-87   36  -23   -7   40   15    8 | -87
-17  -21   60  -62  -71  -30  -75 | -75
  0   66    2  -24  -10  -23   25 | -24
-35   14   70   81   24   46 | -35
19  50  45  47  71  79 | 19
 67  -52  -23   49   55 | -52
 49  -68  -52    3   62    0 | -68
---
[[-47.807, -96.045, -26.694, -137.334, -61.145, -74.780, -57.187], [9.069, -116.014, 149.903, 44.235, -64.010, 13.819, 213.451], [-55.588, -142.661, -200.970, -199.360, -99.029, -149.693, -183.505]] Out: 149.903
[[-11.1, -8.8, -12.7, -6.6, 4.9, -2.6], [-13.8, -1.6, 14.6, -21.7, -8.3, -12.1]] Out: 4.9
[[-69.37, -184.81, -7.13, -17.24, -76.93, -55.56, -156.52], [36.51, 153.48, -25.40, -15.39, 44.16, 22.49, 124.97], [143.23, 30.72, -17.11, -62.08, 144.77, -117.36, -53.85]] Out: 144.77
[[0.502, -0.861, -1.120, 1.278], [0.475, -1.053, -1.471, 1.481]] Out: 1.278
[0.5, 1.6, 0.8, -1.3] Out: 0.8
[-1.7, 9.2, -11.7, 16.4, -16.0] Out: 9.2
[136.4, 111.9, -37.8, -119.6] Out: 111.9
[-0.1, 8.8, -14.0, 10.9, -0.8, -1.3] Out: 8.8
---
[19 97 16 93 82 87] result: 87, 19

[74 42 26 41 21 75 24] result: 24, 74

[[820 941 169 183 904]
 [928 490 782 544 901]] result: 904, 928

[7 2 5 1] result: 1, 7

[ 26 -21 -41  43 -32   7] result: 7, 26

[ 63 220 233  32  72] result: 72, 63

[ 51 811 893  61] result: 61, 51
---
[[-63 -73  37  86  -4 -88]
 [-62 -71 -31  31  72  62]
 [ 17 -43 -31  32  40 -19]]: -19

[-16  64 -13  68 -13 -21  66]: 66

[ 22  41 -37  20  69 -29]: -29

[ 64  35 -36  -3]: -3

[[ 21 -37  76  -7  -7  14]
 [ -6 -82  37 -36  59   7]]: 7

[-75  37 -25  62 -15 -39 -24]: -24

[-27  18  72  25]: 25

[-17 -15 -67 -24]: -24

[[  0 -83  30 -38]
 [ 32  16  47  13]
 [ -9  57  26   5]]: 5

[-44  21  65  63]: 63
---
[ 62  67 -30 -28] gives -28

[[ 30  66 -28 -78  -6]
 [ 37 -11  45  30  -7]
 [ 37 -13  19  22 -21]] gives -21

[-75  74   3  -3  39] gives 39

[-30 -63 -51 -14] gives -14

[[-33  47  15 -48]
 [-36  82 -29  22]] gives 22

[ 76 -29 -78  51  56 -52  79] gives 79

[ 87  44  -9 -73  72] gives 72

[ -8 -25  12 -17  35  69] gives 69

[19 70 58 80] gives 80
---
[-73 -31  21 -50] -73
[ 70 -44 -62  51 -42  26] 70
[-28 -70 -44  79 -13  43 -31] -28
[ 24   5 -74 -54 -48   2] 24
[-29  84 -49  51  59] -29
[-66 -68  42  -9 -10] -66
---
Q:
62,65,69,13
97,43,54,77
A: 77

Q:
0,-31,22,-30,48
1,37,-32,-20,9
A: 9

Q:
22,-27,28,4
10,-27,19,12
A: 12

Q:
4,2,7,5
4,8,7,3
A: 3

Q:
416,654,455,280,790,706
136,149,125,118,158,162
A: 162

Q:
8261,7325,6380,1409,7621,1421,3382
1781,1285,4698,7718,1945,2421,3138
A: 3138

Q:
53,169,918,870,104
950,880,471,794,202
A: 202
---
[-70  15  39  78   9] --> 39

[[-66  17 -78 -21  -9]
 [-10  57  37  61  40]
 [-82  66  55 -18  78]] --> 55

[ 84 -33  61  60   0] --> 61

[-26  81  30  24  38] --> 30

[[-44   2  54  28 -87]
 [-74  -4  47 -43 -36]] --> 47

[[ -1  12  13  44 -38]
 [ 26   4   5  27 -71]] --> 5
---
[[ 20   8 -12  29   8 -82 -73]
 [-20  21 -15  -6 -40 -78 -47]
 [-59  32   2 -39 -48  -4 -16]] result: 20, -16

[  5 -81  -2  -6 -13 -38] result: 5, -38

[[  5  -6 -13   5   9]
 [-17 -76  11 -17 -53]
 [ -1  -7 -19  12   8]] result: 5, 8

[[ 25  15  -3 -31]
 [-23  84   4  -4]
 [-23  -6   2   2]] result: 25, 2

[-20 -43  13 -76  -3] result: -20, -3

[-17 -63  14  16 -60] result: -17, -60

[ 27  65  52 -39 -37 -46  -6] result: 27, -6

[-38  86  71  -6   5  22 -69] result: -38, -69

[[-30 -18 -65  50]
 [-20  -7 -44  29]] result: -30, 29

[-3 84 28 77] result: -3, 77
---
[[-383  299 -280 -516  253  153 -380]
 [-470  116 -234 -316  315  361 -232]
 [-708   40 -751 -324  747  -60 -155]] out -60

[-44 -17  11  40] out 11

[222 903 535 864 347] out 864

[[8791 5166 3954 7032 2895 3438]
 [4301 6103 7453 8204 7181 7192]
 [7594 7233 3400 6481 5837 9376]] out 5837

[[7715 5685 8087 8120]
 [6979 1568 6973 2502]
 [5036 8492 3956 6596]] out 3956

[[75 91 73 61 53 71]
 [87 11 55 72 69 95]] out 69
